Below is a small trained network, with its code and all its weights. Each question gives an input and a class and asks what happens when units are switched off, that is, made to give their printed mean instead of their output.

import numpy as np


def w(rows, s, z=0):
    codes = np.array(rows[::2]) - 128.0
    scale = np.full(codes.shape[1], s)
    scale[-1] = z or s
    return codes * scale


def f(y):
    return np.maximum(y, 0)


def log_softmax(a):
    a = a - a.max(-1, keepdims=True)
    return a - np.log(np.exp(a).sum(-1, keepdims=True))


def net(x, mask):
    res = np.array(x, float).reshape(1, 8) / 4 @ E
    y = f(res @ A[0][:, :-1].T + A[0][:, -1])
    res = res + np.where(mask, y, B[0][:, -1]) @ B[0][:, :-1]
    return log_softmax(res[-1] @ U[:, :-1].T + U[:, -1])


A, B = {}, {}
E = w([
[155,204,232,137,179,135,182,87,141,158,27,71],'x0',
[183,140,157,100,127,141,200,20,122,104,235,142],'x1',
[130,133,130,134,127,112,122,123,129,134,132,130],'x2',
[147,123,130,155,126,118,102,110,123,130,129,132],'x3',
[76,96,215,84,104,109,67,41,157,60,88,189],'x4',
[137,119,127,138,132,145,123,125,113,114,121,131],'x5',
[140,107,131,135,142,133,143,146,151,111,126,138],'x6',
[144,145,162,70,247,138,26,164,121,117,173,100],'x7',
],0.012)
A[0] = w([
[115,125,120,175,92,125,190,97,121,123,82,134,47],'neuron 0',
[62,93,179,115,97,123,104,85,133,69,91,131,56],'neuron 1',
[157,121,72,164,139,126,167,160,115,139,136,59,102],'neuron 2',
[147,150,90,165,149,136,158,158,99,158,156,96,101],'neuron 3',
[57,85,192,90,122,107,83,86,147,75,93,172,91],'neuron 4',
[134,189,213,183,160,138,171,126,128,127,69,70,99],'neuron 5',
[177,174,162,112,168,151,127,102,140,141,79,81,168],'neuron 6',
[164,130,129,110,171,126,111,153,109,142,146,96,58],'neuron 7',
[119,139,144,94,201,145,60,125,115,119,151,105,38],'neuron 8',
[194,161,103,171,117,143,142,188,114,178,149,81,103],'neuron 9',
[97,115,93,173,27,98,179,105,137,160,88,156,90],'neuron 10',
[77,109,111,157,133,113,68,206,135,166,5,123,49],'neuron 11',
[203,138,157,95,143,150,190,45,123,135,208,146,2],'neuron 12',
[133,134,160,126,136,131,163,111,113,146,92,113,149],'neuron 13',
[156,135,159,59,192,108,56,149,135,135,157,99,30],'neuron 14',
[76,83,45,125,110,140,82,147,108,102,229,161,135],'neuron 15',
],0.012,0.0034)
B[0] = w([
[160,75,126,152,134,179,176,126,144,139,68,31,187],'neuron 0',
[101,212,159,147,187,124,141,92,145,121,106,173,203],'neuron 1',
[80,181,187,130,143,186,154,90,150,130,153,204,199],'neuron 2',
[65,231,148,124,175,161,141,100,148,127,78,191,194],'neuron 3',
[98,216,142,152,173,152,120,89,167,133,132,213,227],'neuron 4',
[58,83,95,98,74,88,15,178,138,156,105,131,238],'neuron 5',
[90,41,129,163,83,41,42,173,149,205,140,143,210],'neuron 6',
[132,125,108,167,134,186,191,103,199,93,141,105,171],'neuron 7',
[141,75,74,144,114,173,204,69,131,73,55,79,195],'neuron 8',
[104,202,191,145,186,129,83,82,142,150,115,165,213],'neuron 9',
[181,87,67,167,110,195,166,99,154,128,107,60,218],'neuron 10',
[216,156,162,21,123,97,138,153,61,17,254,86,249],'neuron 11',
[167,159,119,63,91,106,141,178,18,42,220,133,216],'neuron 12',
[96,84,116,124,85,131,103,180,147,129,115,159,178],'neuron 13',
[136,73,104,158,145,205,226,75,141,146,100,21,206],'neuron 14',
[54,47,74,129,72,53,58,210,177,174,128,153,235],'neuron 15',
],0.0087,0.021)
U = w([
[65,43,111,163,109,78,63,193,132,168,114,154,100],'0',
[91,215,147,170,184,165,123,83,132,139,109,204,112],'1',
[153,57,104,192,133,202,189,99,120,130,87,56,252],'2',
[192,146,132,73,130,102,128,163,9,84,209,123,33],'3',
],0.012,0.0025)

Each question gives the input, the list of numbers given to net, and the class t.
The units are the neurons (one row each of A and B). Each row of codes is followed by its name. A weight is (code - 128) times the scale printed after its matrix; where a second scale follows, it is the last column's (A, B and U).
mask holds one flag per neuron, in row order. A switched-off neuron (its flag False) gives its mean, the last column of its row in B, instead of its output. The means were averaged over made-up inputs and are rounded, as every weight is.
A unit's drop is (log p(t) with every unit on - log p(t) with that unit switched off) / (log p(t) with every unit on - log p(t) with every unit switched off).
The circuit of an input: a set's keep is (log p(t) with only the set's units on - log p(t) with every unit switched off) / (log p(t) with every unit on - log p(t) with every unit switched off). Starting from the 12 units with the biggest drops (on a tie, the unit counted first), units are removed one at a time, each time the one whose removal leaves the highest keep (on an exact tie, the one counted first), for as long as the keep stays at least 0.8.
circuit, biggest first: the units of the circuit, biggest drop first
k most important neurons: the k neurons with the biggest drops, biggest first
drop of u: that unit's drop, to one decimal
input [-5,0,0,7,5,-2,8,6], class 2: circuit, biggest first -> (neuron 14)
input [-1,8,-6,-6,-8,0,5,-6], class 1: 4 most important neurons -> (neuron 11; neuron 3; neuron 2; neuron 9)
input [7,7,-7,-5,3,2,2,-4], class 0: 4 most important neurons -> (neuron 11; neuron 5; neuron 6; neuron 13)
input [0,6,7,8,-1,7,-4,7], class 2: 2 most important neurons -> (neuron 14; neuron 11)
input [3,6,-3,3,6,-4,-2,-8], class 2: 3 most important neurons -> (neuron 10; neuron 0; neuron 11)
input [-1,1,4,2,3,-5,5,-3], class 1: 2 most important neurons -> (neuron 14; neuron 8)
input [8,1,2,-8,-8,-2,1,5], class 0: 3 most important neurons -> (neuron 6; neuron 5; neuron 4)
input [1,-4,-2,0,-1,8,-2,5], class 2: 2 most important neurons -> (neuron 12; neuron 14)
input [5,-7,-1,6,1,7,2,5], class 3: 2 most important neurons -> (neuron 11; neuron 15)
input [-4,-5,-2,-7,4,-7,3,5], class 2: 4 most important neurons -> (neuron 14; neuron 12; neuron 8; neuron 5)
input [2,-8,2,2,-6,1,-2,8], class 2: 3 most important neurons -> (neuron 14; neuron 8; neuron 7)
input [5,-7,-2,8,-8,4,4,8], class 1: 2 most important neurons -> (neuron 9; neuron 3)
input [-6,5,-4,-3,7,-7,-1,-2], class 1: 3 most important neurons -> (neuron 4; neuron 1; neuron 5)
input [-2,-1,3,-7,4,5,-6,-7], class 2: circuit, biggest first -> (neuron 10)
input [8,2,0,-6,7,-8,7,-1], class 0: drop of neuron 5 -> 0.8
input [2,-8,-5,4,7,0,4,-5], class 3: drop of neuron 2 -> 0.1
input [-1,4,1,-6,2,6,7,-1], class 3: drop of neuron 12 -> 0.1
